Below is a small trained network, with its code and all its weights. Each question gives an input and a target symbol and asks what happens when units are switched off, that is, made to give their printed mean instead of their output.

import numpy as np


def w(rows, s, z=0):
    codes = np.array(rows[::2]) - 128.0
    scale = np.full(codes.shape[1], s)
    scale[-1] = z or s
    return codes * scale


def f(y):
    return y / 2 * (1 + np.tanh(0.7978845608 * (y + 0.044715 * y**3)))


def softmax(a):
    e = np.exp(a - a.max(-1, keepdims=True))
    return e / e.sum(-1, keepdims=True)


def log_softmax(a):
    a = a - a.max(-1, keepdims=True)
    return a - np.log(np.exp(a).sum(-1, keepdims=True))


def net(x, mask):
    ids = ['αγεζηθμξτφψ'.index(c) for c in x.split()]
    T = len(ids)
    res = E[ids] + P[:T]
    u = 0
    for l in range(3):
        r = res
        for j in range(2):
            rows = slice(3 * j, 3 * j + 3)
            q, k, v = (r @ M[l][rows].T for M in (Q, K, V))
            z = softmax(np.where(np.tri(T) > 0, q @ k.T / 3**0.5, -1e9)) @ v
            o = O[l][rows]
            res = res + np.where(mask[u + j], z, o[:, -1]) @ o[:, :-1]
        u += 2
        y = f(res @ A[l][:, :-1].T + A[l][:, -1])
        res = res + np.where(mask[u : u + 4], y, B[l][:, -1]) @ B[l][:, :-1]
        u += 4
    return log_softmax(res[-1] @ U[:, :-1].T + U[:, -1])


Q, K, V, O, A, B = {}, {}, {}, {}, {}, {}
E = w([
[139,80,156],'α',
[118,133,7],'γ',
[138,107,147],'ε',
[135,107,149],'ζ',
[88,101,132],'η',
[125,148,140],'θ',
[75,100,102],'μ',
[174,130,172],'ξ',
[148,218,133],'τ',
[251,188,60],'φ',
[222,202,153],'ψ',
],0.015)
P = w([
[123,80,162],'0',
[151,79,48],'1',
[134,86,163],'2',
[141,123,28],'3',
[134,107,177],'4',
[115,177,14],'5',
[134,123,180],'6',
[92,231,2],'7',
[140,132,188],'8',
[81,231,19],'9',
[144,127,188],'10',
],0.0072)
Q[0] = w([
[171,120,92],'L0H1',
[76,150,200],'L0H1',
[168,87,45],'L0H1',
[171,254,194],'L0H2',
[157,55,67],'L0H2',
[62,168,38],'L0H2',
],0.0092)
K[0] = w([
[72,62,84],'L0H1',
[216,204,189],'L0H1',
[54,64,93],'L0H1',
[200,195,60],'L0H2',
[69,153,207],'L0H2',
[144,36,253],'L0H2',
],0.0071)
V[0] = w([
[110,44,147],'L0H1',
[230,117,170],'L0H1',
[107,79,87],'L0H1',
[18,45,222],'L0H2',
[63,218,68],'L0H2',
[83,255,117],'L0H2',
],0.0044)
O[0] = w([
[234,164,74,121],'L0H1',
[121,46,108,162],'L0H1',
[136,180,146,136],'L0H1',
[15,139,80,2],'L0H2',
[92,242,252,106],'L0H2',
[111,219,176,107],'L0H2',
],0.003,0.0026)
A[0] = w([
[111,8,97,140],'L0N1',
[73,62,246,176],'L0N2',
[110,149,80,129],'L0N3',
[255,166,89,254],'L0N4',
],0.0078,0.0031)
B[0] = w([
[156,196,73,148],'L0N1',
[141,27,254,158],'L0N2',
[59,147,161,140],'L0N3',
[93,220,153,253],'L0N4',
],0.0072,0.0067)
Q[1] = w([
[66,102,159],'L1H1',
[198,156,71],'L1H1',
[44,93,65],'L1H1',
[150,203,5],'L1H2',
[117,135,254],'L1H2',
[162,219,85],'L1H2',
],0.0071)
K[1] = w([
[127,38,69],'L1H1',
[180,142,153],'L1H1',
[71,53,149],'L1H1',
[128,255,63],'L1H2',
[126,93,180],'L1H2',
[119,178,124],'L1H2',
],0.0099)
V[1] = w([
[166,62,254],'L1H1',
[139,105,132],'L1H1',
[214,76,75],'L1H1',
[120,242,174],'L1H2',
[52,103,148],'L1H2',
[126,27,143],'L1H2',
],0.0067)
O[1] = w([
[108,166,254,78],'L1H1',
[119,112,146,110],'L1H1',
[173,104,103,122],'L1H1',
[175,129,55,254],'L1H2',
[81,111,153,55],'L1H2',
[98,104,234,15],'L1H2',
],0.0054,0.0049)
A[1] = w([
[177,54,243,110],'L1N1',
[254,98,41,2],'L1N2',
[64,19,199,92],'L1N3',
[65,225,49,103],'L1N4',
],0.0059,0.0071)
B[1] = w([
[208,29,177,196],'L1N1',
[112,36,30,185],'L1N2',
[114,2,1,171],'L1N3',
[133,65,212,254],'L1N4',
],0.0061,0.0059)
Q[2] = w([
[132,118,111],'L2H1',
[148,141,75],'L2H1',
[123,151,145],'L2H1',
[139,209,1],'L2H2',
[98,117,155],'L2H2',
[12,61,195],'L2H2',
],0.0093)
K[2] = w([
[96,81,100],'L2H1',
[79,165,131],'L2H1',
[141,135,215],'L2H1',
[102,249,110],'L2H2',
[166,48,163],'L2H2',
[62,1,181],'L2H2',
],0.0075)
V[2] = w([
[88,72,115],'L2H1',
[107,118,155],'L2H1',
[226,83,140],'L2H1',
[139,213,178],'L2H2',
[128,253,190],'L2H2',
[200,145,41],'L2H2',
],0.0069)
O[2] = w([
[169,2,226,124],'L2H1',
[141,83,97,103],'L2H1',
[131,202,133,198],'L2H1',
[165,200,67,86],'L2H2',
[192,243,48,56],'L2H2',
[74,140,85,254],'L2H2',
],0.0045,0.0077)
A[2] = w([
[189,99,209,34],'L2N1',
[254,110,155,108],'L2N2',
[119,56,114,98],'L2N3',
[99,181,213,254],'L2N4',
],0.0083,0.0087)
B[2] = w([
[194,182,122,226],'L2N1',
[224,207,169,187],'L2N2',
[163,94,7,198],'L2N3',
[29,117,201,254],'L2N4',
],0.011,0.0059)
U = w([
[38,49,134,121],'α',
[118,19,114,153],'γ',
[129,242,160,95],'ε',
[117,76,24,136],'ζ',
[193,95,155,118],'η',
[27,133,213,254],'θ',
[254,70,113,13],'μ',
[249,186,79,60],'ξ',
[210,174,218,42],'τ',
[182,100,161,132],'φ',
[38,206,170,175],'ψ',
],0.0064,0.0075)

Each question gives the input, a string of symbols that net reads in full, and the target symbol t.
The units are the heads (3 rows each of Q, K, V and O) and the neurons (one row each of A and B). Each row of codes is followed by its name. A weight is (code - 128) times the scale printed after its matrix; where a second scale follows, it is the last column's (O, A, B and U).
mask holds one flag per unit, layer by layer, with each layer's heads first. A switched-off unit (its flag False) gives its mean, the last column of its rows in O or B, instead of its output. The means were averaged over made-up inputs and are rounded, as every weight is.
A unit's drop is (log p(t) with every unit on - log p(t) with that unit switched off) / (log p(t) with every unit on - log p(t) with every unit switched off).
The circuit of an input: a set's keep is (log p(t) with only the set's units on - log p(t) with every unit switched off) / (log p(t) with every unit on - log p(t) with every unit switched off). Starting from the 12 units with the biggest drops (on a tie, the unit counted first), units are removed one at a time, each time the one whose removal leaves the highest keep (on an exact tie, the one counted first), for as long as the keep stays at least 0.8.
units of the circuit, in order: the units of the circuit, biggest drop first
k most important neurons: the k neurons with the biggest drops, biggest first
k most important neurons of layer l: the k neurons of layer l with the biggest drops, biggest first
heads that matter: for each layer, one digit per head in row order, 1 if its drop is at least 0.15 and else 0, layers parted by /
input α α θ φ φ φ γ μ, target ζ: units of the circuit, in order -> L0N4, L1H2, L2H2
input α θ η φ ξ ψ, target ξ: units of the circuit, in order -> L1H2, L2N4, L0N4
input θ θ α ξ μ θ μ, target α: 2 most important neurons -> L0N4, L0N2
input θ μ ζ α ψ γ ψ θ, target ξ: units of the circuit, in order -> L2H2, L0N4, L2N4
input ζ α φ ζ φ φ γ, target ζ: units of the circuit, in order -> L1H2, L0N4, L1N2, L2H2
input θ η α, target μ: heads that matter -> 00 / 01 / 00
input μ ξ μ ξ η θ α φ μ η, target ζ: units of the circuit, in order -> L0N4, L1H2, L0N2
input θ γ θ μ φ ψ τ φ α, target μ: 2 most important neurons -> L0N2, L1N1
input η ξ θ η η γ ζ ψ ψ θ, target ξ: heads that matter -> 01 / 01 / 01
input φ θ φ θ η θ γ α θ φ, target ζ: units of the circuit, in order -> L1H2, L1N2, L2H2
input ε θ ε α φ ε, target ζ: 2 most important neurons -> L0N4, L0N2
input θ τ α ψ η ξ η, target γ: 4 most important neurons -> L1N3, L0N2, L0N4, L2N3
input θ ψ φ η τ φ φ ξ, target ζ: 4 most important neurons -> L0N4, L0N2, L1N2, L2N2
input ψ θ ξ θ ξ γ, target ψ: 2 most important neurons of layer 0 -> L0N3, L0N2
input θ θ η ε, target θ: 2 most important neurons of layer 2 -> L2N3, L2N1
input θ μ φ θ θ φ θ τ, target ζ: heads that matter -> 10 / 11 / 01
input α φ η ψ α ξ, target ξ: 2 most important neurons -> L0N4, L2N4
input ψ ψ φ ζ, target ξ: heads that matter -> 00 / 00 / 01
input μ α φ η θ η ψ, target ε: most important neuron -> L1N4
input ψ φ ψ ζ, target ξ: 4 most important neurons -> L0N4, L1N4, L2N4, L1N3
input ψ φ φ φ ψ, target ε: heads that matter -> 11 / 00 / 10
input ε α ξ α ε ψ ξ φ ξ, target τ: 3 most important neurons -> L0N2, L2N2, L1N1
input θ τ φ θ α τ μ, target α: 3 most important neurons of layer 0 -> L0N2, L0N4, L0N1
